Each row comes from the steps of one walk. Every step used is in the known rows, and no mark comes twice. Write the walk behind each row, first mark first.
Known rows:
popaz/galub/nosun/sarezu: [ -84 -112  -31 -154   61  144   -7  324  -24  -16  -62   37  100   11
 -161  -94   74 -100  -55    7  110   83   -7    6 -128   54  106   27
   78   68   38 -190  -21  -25  110   99   78   87  -76 -203   64   61]
nosun/sikif/momib/vipa: [  48  181  -16 -124  228 -263   82  120   30   82  -75   95   77   36
   39   60   68   58  -61  -29   22  -23  -26  -13   17 -230  112  -88
   19  -56  126  231 -196 -117   -6  -82   29   66  -42   67   12  -21]
galub/popaz/sikif/momib/tipaz/nosun/sarezu: [  96   75  145  -80  137 -279  140  189   29  -78 -208    6  145   44
   19 -274   78   56  -32    4  -75 -152   23   30 -205   74   74  -91
  191   20  104  221 -215 -243  240  -45  130  153 -187 -182   84  146]
momib/vipa/rebas/sarezu/tipaz/nosun: [  21   73  -27 -233   59  -15  230  -56   -1  -32 -156  146  128  -28
 -235 -131   69  -72  -33 -249  -54  126  107   30 -169 -129  209   57
  -65  -34  -96 -172  -98  148  -13    5  132  -48 -118   76   64   65]
sarezu/rebas/tipaz/nosun/sikif/robeb/popaz/galub/momib: [ -22  140   28 -429   55  -31  329   49 -112  -10 -167  -28   73  -79
 -174 -311  113 -137  -80  -20   39  223   28  -66 -309  539   -5 -108
   69   -3   -7  123 -300 -113  135  166  154  211  134  -42  103    7]
sikif/robeb/sarezu/tipaz/vipa: [  54  -45  -31 -160  -54  -61  281 -212    5  -70 -141   -4   89   24
 -232  -96   18  -31 -164   34   -3   17  166  -40   48    2  130   44
  -61  -17  191   62  -67  256  -90  -96   75  -14 -218   14   71  108]
momib/vipa/tipaz/sarezu/rebas/nosun/sikif: [-120   73  115 -455   49 -204  155 -217  -39   69 -243  115  170  103
  -14 -104   52 -142  -12  -61  193  211   25   51 -185 -309  248   45
  -47  -64 -195 -179 -168   83 -176  -39  105   48   29   83   37  136]
sarezu/tipaz/vipa/rebas/nosun: [-137   76   95 -265 -102  116  180 -124   37   -8 -191   70   98   17
 -239 -155  -11 -141   -6  -99  -41  265   93   46  -60  108  173   51
 -201  -40   20 -281  -37  190 -128   40   36  -27 -170  115   92   45]
nosun/rebas/sarezu/tipaz: [  -3   -9  -26  -71  -74   94  -13 -103  -59  -18  -83  165  -94  -36
    4 -210   23    5   -3 -107   58  214   33  -52  -83  -89   34   20
   50   86   79 -191 -127  159 -139  -33  108   -9   16    3   94   28]
galub/popaz/robeb/sarezu/rebas/tipaz/vipa/momib: [ -16  -43   16 -127   11 -112  157 -236  -76  -99 -211  182 -189    3
  -86 -237  140 -201 -105   91   23   46  115  -11 -281  120   72   22
  -11 -203 -235   41 -152  226  207   -2  124   76 -273  -13  178   15]
rebas/tipaz/nosun/sikif/momib/vipa/sarezu: [  95  -51    5 -291  205 -319  178   29   10  104  -94  162  162   61
 -139  -67  145   13  -26 -116   -7  149  133    9  -78 -126  216  -43
   76  -64  215   85 -257 -235  -25  -88  121   44 -114  100  -28  -35]
tipaz/nosun/sikif/momib/vipa/sarezu: [ 116   80   41 -282  237 -298  225  105   31   59 -110   92  263   58
 -116   44  111   58  -71  -86  -25   41   83   33 -103  -59  209  -16
    5  -70  221  148 -175 -132 -153  -91   84   31  -78   30  -18   -6]
vipa/momib/tipaz/rebas: [  78   66  201  -23   54 -134   14 -170  -62  -35 -155   62  -85   -1
  -22 -171   38  -34   82   93 -111   83 -134  -45 -136  -61   95   74
  -61   36   63   81 -185  139  161  -39  -18   14  -75  190   19   -5]
sikif/robeb/popaz/galub/momib/vipa: [ -19  203 -152  -80  128  -32  375  279  -95  -31    1  -62   24  -72
 -252  -80   93   30 -115  104   43  -59   94  -38 -112  301   95  127
  118   -5  -59  326 -118  -82  229   59   13  133  -38  -30   99   -8]
popaz/robeb/sarezu/tipaz/vipa/rebas/nosun/sikif: [-158   33  -64 -438  -33 -105  171 -180   -5  -25 -250  130  260  -29
 -239 -108   66 -187 -133  -78   90  205   93   31 -133  241  146   18
 -207 -102  -61  -32 -114  256 -240   24   85  -33 -142   17  152   66]
galub/momib/tipaz/vipa/rebas/sarezu: [ -27  -15  -70  -88  -10   -9  201 -142  -93  -39   43  154   81  -41
  -77  -99  144  -35   16   12  -71  131   94   31 -178  -75  143   60
   -9   31   28   25 -212  181  157   29   12  -63 -135   28  105  -27]
robeb/popaz/galub/sikif/momib/tipaz: [  -7  182   -3  -21  148 -174  102  142  -45  -99   10  -32  -28  -24
  -23 -224   70  100  -10   31  -41   36    4  -22    5  298   50   34
  147  -52   85  325 -220 -157  319  122   30  188    6 -232  138   23]
sarezu/rebas/nosun/sikif/momib/tipaz/vipa: [ -28  132   98 -281  110 -136  139 -187   11   71 -184   94   48   63
  -69 -138   46  -84   13   -8   53  280    0  -33  -75  -41  137 -132
  -91   17  182   67 -333   39  -83  -30   48   74   10   44   88   78]
robeb/popaz/sikif/momib/vipa/rebas: [  35  356   -9  -56  174 -340  261  188  -24  -74 -191   82  -16   -6
  -61  -83  105  140  -46  -61  -84 -119   10   32  -24  194  116   31
   12 -118 -137  299 -117 -124   99   -3   67   91 -102   55  128   15]
galub/nosun/sarezu/rebas/tipaz/vipa: [ -80 -197  120 -254   10   95   74  -20   -9   28 -206  165  -25   81
 -177 -192   92 -175  -31 -122   45  147   79  -36 -189 -183  163 -115
  -25   56   12 -379 -211  104   74  -18  164   80 -120   44   75  141]
sikif/momib/tipaz/nosun: [ 179   35  144  -64  136  -94  103  -42   28  -16 -129  -19  152   29
 -106 -147   34   -5   38  -17  -80   77   36  -24  -83   66   65  -58
   27   73  323  224 -154 -161  132  -42   79   23  -36   20    3   28]
sikif/robeb/popaz/galub/nosun/sarezu: [  -2    9  -27 -141   32   35  159  296  -48  -40 -176  -40   86   -8
 -322 -167   53  -90 -106   44   97   98   76  -58 -146  341   64   66
   64   21   15   35  -71  -81   69   90   80  168  -52 -142  128   97]
robeb/sarezu/rebas/nosun/sikif/momib/tipaz: [  63  138   44 -206   99 -206   46 -259 -112    9 -244  133  -72   29
    2 -115   65  -70   17   21   67  272   37  -78  -35  175   94  -34
   68   23  118   79 -322   28  -22  -50  128  125   83   -4  150   71]
galub/sikif/robeb/sarezu: [  30   39  -54  -47  -20 -178  102  -64  -95  -74  -74  -91   87  -62
   17   54   53   11 -116   29  -51  -24  119  -70  -62  -52  -18  -21
   51 -151   48  158  -46   35  175    0   57   84  -11 -121   43   73]
momib/tipaz/sarezu/rebas/nosun/sikif/robeb: [   0   92   16 -322  -62 -143  193 -345  -98   48 -220  -40  187   11
  -75 -133   14 -144   -7  120  165  365  -89  -81 -145 -189   64  -75
  -56   -3   27  -81 -218  100 -100  -64   51   30  128  150   36  189]
galub/momib/tipaz/rebas/nosun/sikif/robeb/sarezu: [ -24   57   64 -249  -44 -221  195 -182 -168    3 -256  -32  101 -113
  -26  -86   82 -128   -3   88  -25  195   39 -115 -261  198   93  -14
   60   81  115  240 -345   25  123  -52   56   79   45   90   63   47]
sikif/robeb/popaz/galub/momib/tipaz/vipa/sarezu/rebas: [  40  125  -94 -221   53  -13  485 -142 -168 -111   12   13   56   20
 -375 -253  112   41  -93  227   50  159   50  -38 -108  432  169  226
   23   36   64  131 -219  205   49   48   17  108  -78    1  155   80]
popaz/galub/momib/vipa/rebas/sarezu: [ -82  111 -254 -105   89   45  217  202 -150  -31   72  138  -22 -106
 -101  -19  191  -11  -37  -32   55  141   27   54 -183  -38  169  141
  112  -51 -174    4 -100   96  241  147   42   -7 -108  -81  104 -101]
galub/popaz/robeb/sikif/momib/tipaz/vipa/sarezu: [   8   -4  -57  -66  106 -338  304 -226  -18 -141   33   81  245   45
 -115 -119   93   33  -87  172  -36 -119  154  -27 -100  178   91   91
  -14 -152   31  471 -202  -48   79  -10  -31   75 -229  -81  101   20]
momib/vipa/tipaz/sarezu/rebas/nosun/sikif/robeb: [ -36  141   63 -455   28 -236  249 -293  -74   79 -290   34  253   88
 -135 -101   41 -154  -63   36  213  305   28   -8 -189 -371  210   47
  -85 -113  -89  -60 -154   65 -152  -58   87   60   -3  165   17  155]
robeb/sikif/momib/tipaz: [  75   68   42    7  135 -243  100 -171  -35  -62   22   52   84   37
   20  -73   37   81   25   62  -79  -74   81  -90   80   90    1  -14
   46   10  183  373 -236 -143  139   12    0  112   42    3   52  -12]
rebas/nosun/sikif/momib: [ -38  131   44 -147   48 -118    3   53   26   92 -136   28   57  -14
   37    3   31  -56   14  -26   22  271   65    1  -35  133   22 -114
   14  -69  211  101 -163 -194  -65   21   31   71   10  -65   43  -76]
sarezu/tipaz/rebas/nosun/sikif/robeb/popaz/galub/momib/vipa: [-192  295    9 -398   42  -84  427  164  -74   -5 -253  -49   62 -130
 -246 -237   54  -95  -89  -29   23  189   19  -59 -237  422  198   56
   25   22  -50  163 -326   10   82   71   59  171  -24   34  120   40]
popaz/galub/momib/tipaz/vipa/sarezu/rebas/nosun/sikif/robeb: [-106   94 -157 -430   52   -1  379 -143 -158   27   21   30  240   -1
 -318 -158  120  -86  -76  244  146  401   29  -30 -166  163  184  109
  -30   13  158  -17 -258  141  -15   71   -9   84  -31  -37   89   60]
popaz/sikif/momib/vipa/tipaz: [  17  180  -28  -91  234 -315  131   40   10  -22  -43   86  158   83
  -38  -98   87  126  -46   70   17  -86   78   64   44 -217  158   89
   72  -82   94  313  -61 -203  192  -33   49   62 -213  -82    6    2]
sikif/momib/vipa/rebas/sarezu/tipaz: [  94  240  -91  -51   92  -80  180 -124  -50  -39 -135  213  -43   -7
 -152 -108   88   40  -32 -106  -40  254   53    9   29 -181  195  101
   10 -110  102  -48 -152  118   81  -26  106  -13 -244  111  120  -42]
rebas/nosun/sarezu/tipaz/vipa/momib: [ -78  -22  167 -215   -2   77  128   38   69   48 -201  144   10   89
 -302 -209   39  -83  -55  -39  -20  209  221   59  -55   74  208   84
  -64  -26  234 -287 -156  193 -105  -28   65   56 -295  -14  138   34]

Which walk is each row?
[ -39  -46   -6 -179  -27   85   87  177 -111   -2 -198   31  -38  -62
 -221 -325   69 -179  -15   45  113  266   50 -152 -247  256    7  -16
   52   83    1   21 -119 -192  144   81  117  159   88   44  103   41]
sikif/robeb/popaz/galub/nosun/rebas/tipaz
[  68   55  127 -245  169 -297  252  -22  -23   -8 -208  130  116   17
 -111  -98  137  -43   12 -237 -131   -2  162  -49 -155    9  137  -87
  -30 -105    6  223 -249 -223  159   62  139  104  -36  199   28  -50]
robeb/sikif/momib/vipa/rebas/tipaz/nosun
[-111   -2  144 -284   90  129  229  281   63  -81 -179  145   53   69
 -372 -334   83 -122 -128   20  -28   60  176   43 -138  390  236  123
  -35   14  125 -202 -149  179   37   76  107  154 -276 -199  223   68]
robeb/popaz/galub/nosun/sarezu/tipaz/vipa/momib
[-171  214  -20 -411  -31  -50  380  190  -65   18 -172  -33  177  -84
 -237 -131  110 -148  -96   28   35  266   97   23 -271  543  104    9
 -104  -91  -46  174 -190    1  -60  191    1  123  -24  -35  161  -48]
tipaz/vipa/rebas/nosun/sikif/robeb/popaz/galub/momib
[ -18  125   73 -241   97 -325  180   18  -35   79 -252   91   12   -9
  -51   35  100   12   19 -113    2  265   -1    2 -132  -44  265   27
    2  -79   96   84 -266  -56 -149  -73   41   25  -98  124    1  -36]
tipaz/rebas/nosun/sikif/momib/vipa/sarezu
[  19  159   32 -180   72  -90  180  -94 -112 -128  -85  -51   46   -4
  102 -206  113   44  -25   71   68  230 -193   -1  -97 -172  113  -47
  113  -80  140   -1 -194  111  291   87  114   80  -13 -158   82  107]
popaz/galub/sikif/momib/tipaz/sarezu/rebas
[   2  160   12 -199  141 -187  314  -60  -81 -139  -26   55  -37   55
 -160 -250  125  125  -59   25  -16  139   19   10  -37  278  207  114
   43  -98   75  122 -275  131   91   92   60  157  -83 -186  173   90]
robeb/popaz/galub/sikif/momib/tipaz/vipa/sarezu/rebas
[-132  305  -52 -328    5   43  298   82 -140   -1 -144  -60   16 -102
 -160 -167   59 -121  -72   90  100  309   35  -56 -226  629  -12   -2
   36  -43  -70   91 -223  -32   26  178   55  216  161 -115  167   -2]
sarezu/rebas/nosun/sikif/robeb/popaz/galub/momib
[   5   40  -41 -127  158 -437  201 -231  -58  -87 -160  132  108  -39
  -62  -80  153   27  -41 -153   40   32  128  -24 -192 -108  153   83
    7 -159  -70  586 -271  -43  104   74   66   16 -154  -50   34  -81]
popaz/robeb/sikif/momib/vipa/tipaz/rebas/sarezu
[  50   89  -85 -319  116  -30  511   46 -172  -44 -105   34   16  -32
 -431 -260  165  -36  -80    5   38  193  159  -46 -252  420  195  158
  130  -20  -52   41 -222  -54  184   69  156  152  -41   59   97   34]
sikif/robeb/popaz/galub/momib/vipa/sarezu/rebas/tipaz/nosun
[  70   77   23 -326  110 -101  380  309 -130   13 -273   63   67  -22
 -425 -292  185  -60  -85 -139   29  109  114  -15 -306  324  199   95
  120    4  -62   95 -261 -130  213  100  176  181 -130  164  137   29]
sikif/robeb/popaz/galub/momib/vipa/rebas/tipaz/nosun/sarezu
[ 164   29   56 -207  168 -136  258 -129  -66   16 -182  151  -35   69
 -234 -143  131    8    5 -126  -14  234   98  -19 -107  -63  225   30
   64  -59  145  -89 -205  -70   64  -71  184   47 -123  166   13   16]
sikif/momib/vipa/sarezu/rebas/tipaz/nosun
[ 132   67  144 -111  174 -331  191  212   38  -62 -230   17  110   50
 -136 -285   94  145  -28 -106  -64 -142  102   19  -92  375   84  -55
  163   94  172  331 -280 -233   63  -38  148  141  -56 -149  121  140]
robeb/popaz/sikif/momib/tipaz/nosun/sarezu
